Here is a tiny trained network, its code and every weight. The questions are about switching its units off for an input and a target symbol, where a switched-off unit gives its printed mean instead of its output.

import numpy as np


def w(rows, s, z=0):
    codes = np.array(rows[::2]) - 128.0
    scale = np.full(codes.shape[1], s)
    scale[-1] = z or s
    return codes * scale


def norm(h):
    return h / np.sqrt((h * h).mean(-1, keepdims=True) + 1e-5)


def f(y):
    return y / 2 * (1 + np.tanh(0.7978845608 * (y + 0.044715 * y**3)))


def softmax(a):
    e = np.exp(a - a.max(-1, keepdims=True))
    return e / e.sum(-1, keepdims=True)


def log_softmax(a):
    a = a - a.max(-1, keepdims=True)
    return a - np.log(np.exp(a).sum(-1, keepdims=True))


def net(x, mask):
    ids = ['ΛΦεζημξπτ'.index(c) for c in x.split()]
    T = len(ids)
    res = E[ids] + P[:T]
    r = norm(res)
    for j in range(2):
        rows = slice(2 * j, 2 * j + 2)
        q, k, v = (r @ M[0][rows].T for M in (Q, K, V))
        z = softmax(np.where(np.tri(T) > 0, q @ k.T / 2**0.5, -1e9)) @ v
        o = O[0][rows]
        res = res + np.where(mask[j], z, o[:, -1]) @ o[:, :-1]
    y = f(norm(res) @ A[0][:, :-1].T + A[0][:, -1])
    res = res + np.where(mask[2:26], y, B[0][:, -1]) @ B[0][:, :-1]
    return log_softmax(norm(res)[-1] @ U[:, :-1].T + U[:, -1])


Q, K, V, O, A, B = {}, {}, {}, {}, {}, {}
E = w([
[113,67,140,102],'Λ',
[251,134,131,123],'Φ',
[77,155,139,99],'ε',
[117,153,68,93],'ζ',
[163,106,71,149],'η',
[119,140,151,159],'μ',
[126,142,153,180],'ξ',
[104,125,166,167],'π',
[155,161,89,166],'τ',
],0.024)
P = w([
[255,179,156,17],'0',
[210,142,155,114],'1',
[193,132,130,120],'2',
[178,136,136,136],'3',
[154,140,146,150],'4',
[141,141,145,167],'5',
[129,139,143,178],'6',
[114,141,141,187],'7',
[101,137,138,194],'8',
[91,145,132,201],'9',
[78,138,127,207],'10',
[58,148,110,205],'11',
[75,146,147,209],'12',
],0.0082)
Q[0] = w([
[90,132,141,89],'H0',
[154,102,77,111],'H0',
[250,156,101,161],'H1',
[163,169,122,111],'H1',
],0.02)
K[0] = w([
[131,64,106,159],'H0',
[254,152,176,24],'H0',
[231,159,185,22],'H1',
[227,133,181,110],'H1',
],0.0092)
V[0] = w([
[128,253,104,152],'H0',
[183,111,156,132],'H0',
[131,211,64,169],'H1',
[140,238,181,83],'H1',
],0.0078)
O[0] = w([
[235,190,214,34,42],'H0',
[85,101,56,1,195],'H0',
[199,127,2,56,3],'H1',
[18,197,115,8,185],'H1',
],0.0058,0.0026)
A[0] = w([
[129,91,110,62,135],'N0',
[148,114,82,94,100],'N1',
[126,118,117,139,101],'N2',
[85,171,57,131,71],'N3',
[118,182,121,121,155],'N4',
[156,72,131,97,106],'N5',
[139,199,136,162,102],'N6',
[111,151,86,140,96],'N7',
[193,87,106,194,44],'N8',
[102,69,17,117,122],'N9',
[119,104,102,111,111],'N10',
[160,145,135,118,84],'N11',
[121,201,122,131,122],'N12',
[154,95,98,196,2],'N13',
[196,172,53,171,4],'N14',
[114,101,118,144,95],'N15',
[96,163,200,126,52],'N16',
[189,110,166,76,134],'N17',
[252,99,149,134,51],'N18',
[149,127,50,102,111],'N19',
[138,110,110,114,112],'N20',
[167,211,124,143,40],'N21',
[212,188,57,183,50],'N22',
[131,133,102,147,81],'N23',
],0.015,0.0085)
B[0] = w([
[120,153,124,177,184],'N0',
[101,117,148,151,121],'N1',
[132,129,133,109,115],'N2',
[121,77,151,134,166],'N3',
[132,138,101,181,207],'N4',
[110,139,94,172,162],'N5',
[89,153,83,144,204],'N6',
[144,93,149,150,127],'N7',
[171,100,109,74,132],'N8',
[174,201,146,127,254],'N9',
[139,151,131,141,138],'N10',
[151,118,130,106,111],'N11',
[128,145,104,158,208],'N12',
[174,87,136,123,118],'N13',
[97,124,99,98,145],'N14',
[133,153,115,110,149],'N15',
[154,148,134,178,187],'N16',
[104,16,142,143,155],'N17',
[155,152,216,6,140],'N18',
[98,104,157,191,139],'N19',
[109,152,122,145,115],'N20',
[118,92,94,127,152],'N21',
[74,90,95,103,173],'N22',
[137,116,141,126,103],'N23',
],0.012,0.0045)
U = w([
[149,157,240,179,90],'Λ',
[140,134,111,137,90],'Φ',
[165,157,100,147,90],'ε',
[123,114,7,123,99],'ζ',
[147,112,157,93,254],'η',
[72,192,128,82,180],'μ',
[203,120,79,145,128],'ξ',
[129,148,114,141,104],'π',
[58,40,155,156,139],'τ',
],0.013,0.0053)

Each question gives the input, a string of symbols that net reads in full, and the target symbol t.
The units are the heads (2 rows each of Q, K, V and O) and the neurons (one row each of A and B). Each row of codes is followed by its name. A weight is (code - 128) times the scale printed after its matrix; where a second scale follows, it is the last column's (O, A, B and U).
mask holds one flag per unit, heads first, then neurons. A switched-off unit (its flag False) gives its mean, the last column of its rows in O or B, instead of its output. The means were averaged over made-up inputs and are rounded, as every weight is.
A unit's drop is (log p(t) with every unit on - log p(t) with that unit switched off) / (log p(t) with every unit on - log p(t) with every unit switched off).
The circuit of an input: a set's keep is (log p(t) with only the set's units on - log p(t) with every unit switched off) / (log p(t) with every unit on - log p(t) with every unit switched off). Starting from the 12 units with the biggest drops (on a tie, the unit counted first), units are removed one at a time, each time the one whose removal leaves the highest keep (on an exact tie, the one counted first), for as long as the keep stays at least 0.8.
circuit, biggest first: the units of the circuit, biggest drop first
top k neurons: the k neurons with the biggest drops, biggest first
which heads matter: for each layer, one digit per head in row order, 1 if its drop is at least 0.15 and else 0, layers parted by /
drop when u is switched off: that unit's drop, to one decimal
input τ Λ Φ ε ξ η, target μ: top 4 neurons	(N14; N18; N9; N22)
input ζ ζ μ ξ, target ζ: which heads matter	01
input ε ζ ξ η, target τ: circuit, biggest first	(N19; H0; N22; N17)
input ζ Φ ε Λ η, target μ: circuit, biggest first	(H0; N18; N22)
input Λ τ Λ μ Λ π Λ Λ ε Λ, target μ: top 2 neurons	(N9; N17)
input ε μ ξ Λ ε μ ε η, target τ: circuit, biggest first	(N19; H1; N3)
input η π ξ, target η: circuit, biggest first	(H1; N18; H0)
input Λ μ Λ ε π ε Λ Λ ε, target τ: top 2 neurons	(N3; N9)
input μ π Λ Φ ε ε Λ π η, target Λ: circuit, biggest first	(H1; N9; N19; N3)
input Λ Λ η Λ, target ξ: which heads matter	11
input Λ ε ε ε Φ, target η: which heads matter	00
input μ Λ ε Φ μ Φ Φ, target η: top neuron	(N18)
input Λ π μ π Λ τ, target ζ: top 2 neurons	(N22; N8)
input Λ ξ Λ Λ Λ π Λ ζ, target Λ: top 2 neurons	(N9; N3)
input μ π μ ε ξ μ ζ τ Φ ξ η, target Λ: drop when N19 is switched off	0.4
input Λ τ ε ζ, target Λ: drop when N9 is switched off	0.3
input Λ μ η ζ η τ, target ζ: drop when N22 is switched off	0.3
